Below are the code and all the weights of a small trained network. Each question names an input and a class and asks about switching units off, where a switched-off unit gives its printed mean instead of its output.

import numpy as np


def w(rows, s, z=0):
    codes = np.array(rows[::2]) - 128.0
    scale = np.full(codes.shape[1], s)
    scale[-1] = z or s
    return codes * scale


def f(y):
    return np.maximum(y, 0)


def log_softmax(a):
    a = a - a.max(-1, keepdims=True)
    return a - np.log(np.exp(a).sum(-1, keepdims=True))


def net(x, mask):
    res = np.array(x, float).reshape(1, 7) / 4 @ E
    y = f(res @ A[0][:, :-1].T + A[0][:, -1])
    res = res + np.where(mask, y, B[0][:, -1]) @ B[0][:, :-1]
    return log_softmax(res[-1] @ U[:, :-1].T + U[:, -1])


A, B = {}, {}
E = w([
[152,114,129,93,159,121,144,112],'x0',
[138,118,116,120,146,117,120,133],'x1',
[175,232,83,2,44,87,110,144],'x2',
[111,94,225,85,54,4,163,136],'x3',
[145,122,125,126,140,119,123,130],'x4',
[134,196,168,116,243,132,192,255],'x5',
[138,132,136,157,136,112,76,141],'x6',
],0.0097)
A[0] = w([
[160,80,68,109,54,158,62,40,165],'N1',
[186,161,63,126,160,164,150,160,110],'N2',
[127,198,101,98,178,195,114,134,130],'N3',
[129,102,189,80,93,69,131,209,197],'N4',
[133,64,160,198,137,105,148,23,195],'N5',
[134,139,32,154,154,213,104,84,151],'N6',
[160,100,130,204,185,170,160,93,140],'N7',
[70,37,159,98,116,122,140,117,183],'N8',
[142,152,118,134,104,111,106,133,96],'N9',
[121,143,187,170,152,98,193,210,232],'N10',
[155,128,142,135,129,132,45,160,105],'N11',
[95,2,162,162,114,71,126,56,169],'N12',
[108,64,160,158,178,209,138,165,1],'N13',
[88,76,166,170,190,161,146,128,215],'N14',
[169,229,139,101,123,150,152,163,107],'N15',
[124,71,170,167,164,151,140,149,128],'N16',
],0.0096,0.0082)
B[0] = w([
[54,129,199,38,112,48,208,75,245],'N1',
[144,131,98,156,119,164,112,188,185],'N2',
[172,124,94,131,119,209,105,162,198],'N3',
[117,83,194,129,118,93,159,47,242],'N4',
[193,152,95,152,130,184,85,146,236],'N5',
[80,117,168,46,123,54,143,113,226],'N6',
[140,154,148,109,83,63,158,73,212],'N7',
[178,121,84,138,119,165,74,175,202],'N8',
[151,134,161,153,129,109,136,147,143],'N9',
[93,137,94,71,173,85,88,151,255],'N10',
[150,123,129,152,151,110,109,139,145],'N11',
[155,114,94,215,117,219,109,180,245],'N12',
[51,203,70,2,153,77,61,140,180],'N13',
[133,69,191,144,90,84,227,70,242],'N14',
[113,168,94,152,134,173,86,193,196],'N15',
[73,137,168,116,138,77,153,88,196],'N16',
],0.0092,0.013)
U = w([
[110,88,206,111,141,103,157,108,24],'0',
[89,178,126,36,153,86,68,134,138],'1',
[167,119,74,175,158,247,31,176,253],'2',
],0.011,0.0026)

Each question gives the input, the list of numbers given to net, and the class t.
The units are the neurons (one row each of A and B). Each row of codes is followed by its name. A weight is (code - 128) times the scale printed after its matrix; where a second scale follows, it is the last column's (A, B and U).
mask holds one flag per neuron, in row order. A switched-off neuron (its flag False) gives its mean, the last column of its row in B, instead of its output. The means were averaged over made-up inputs and are rounded, as every weight is.
A unit's drop is (log p(t) with every unit on - log p(t) with that unit switched off) / (log p(t) with every unit on - log p(t) with every unit switched off).
The circuit of an input: a set's keep is (log p(t) with only the set's units on - log p(t) with every unit switched off) / (log p(t) with every unit on - log p(t) with every unit switched off). Starting from the 12 units with the biggest drops (on a tie, the unit counted first), units are removed one at a time, each time the one whose removal leaves the highest keep (on an exact tie, the one counted first), for as long as the keep stays at least 0.8.
circuit, biggest first: the units of the circuit, biggest drop first
k most important neurons: the k neurons with the biggest drops, biggest first
drop of u: that unit's drop, to one decimal
input [0,7,-7,6,3,-7,0], class 2: circuit, biggest first -> [N12]
input [8,-2,6,0,1,2,4], class 2: circuit, biggest first -> [N1, N6]
input [0,-5,2,-6,-3,3,7], class 2: 2 most important neurons -> [N1, N3]
input [-3,-2,7,3,-4,-7,4], class 0: circuit, biggest first -> [N10, N13]
input [4,-5,-2,6,6,0,-4], class 2: circuit, biggest first -> [N1, N12]
input [1,5,-5,-2,1,2,-7], class 1: 2 most important neurons -> [N13, N4]
input [0,4,-7,-8,-2,-5,1], class 0: 2 most important neurons -> [N14, N10]
input [4,-2,3,2,-5,-7,-4], class 0: 4 most important neurons -> [N1, N10, N13, N15]
input [-7,2,-5,-7,5,-1,-2], class 0: 3 most important neurons -> [N14, N10, N15]
input [-1,-5,2,1,0,-3,0], class 0: 4 most important neurons -> [N10, N13, N15, N1]
input [-5,3,2,2,6,-8,1], class 0: 3 most important neurons -> [N1, N10, N13]
input [-7,-3,-7,-8,0,-5,0], class 0: drop of N14 -> 1.1
input [-3,-6,-8,7,3,-7,0], class 2: drop of N12 -> 0.5
input [-8,-2,3,-1,4,6,-2], class 2: drop of N1 -> 0.3
input [6,-4,6,1,-5,0,0], class 0: circuit, biggest first -> [N10]
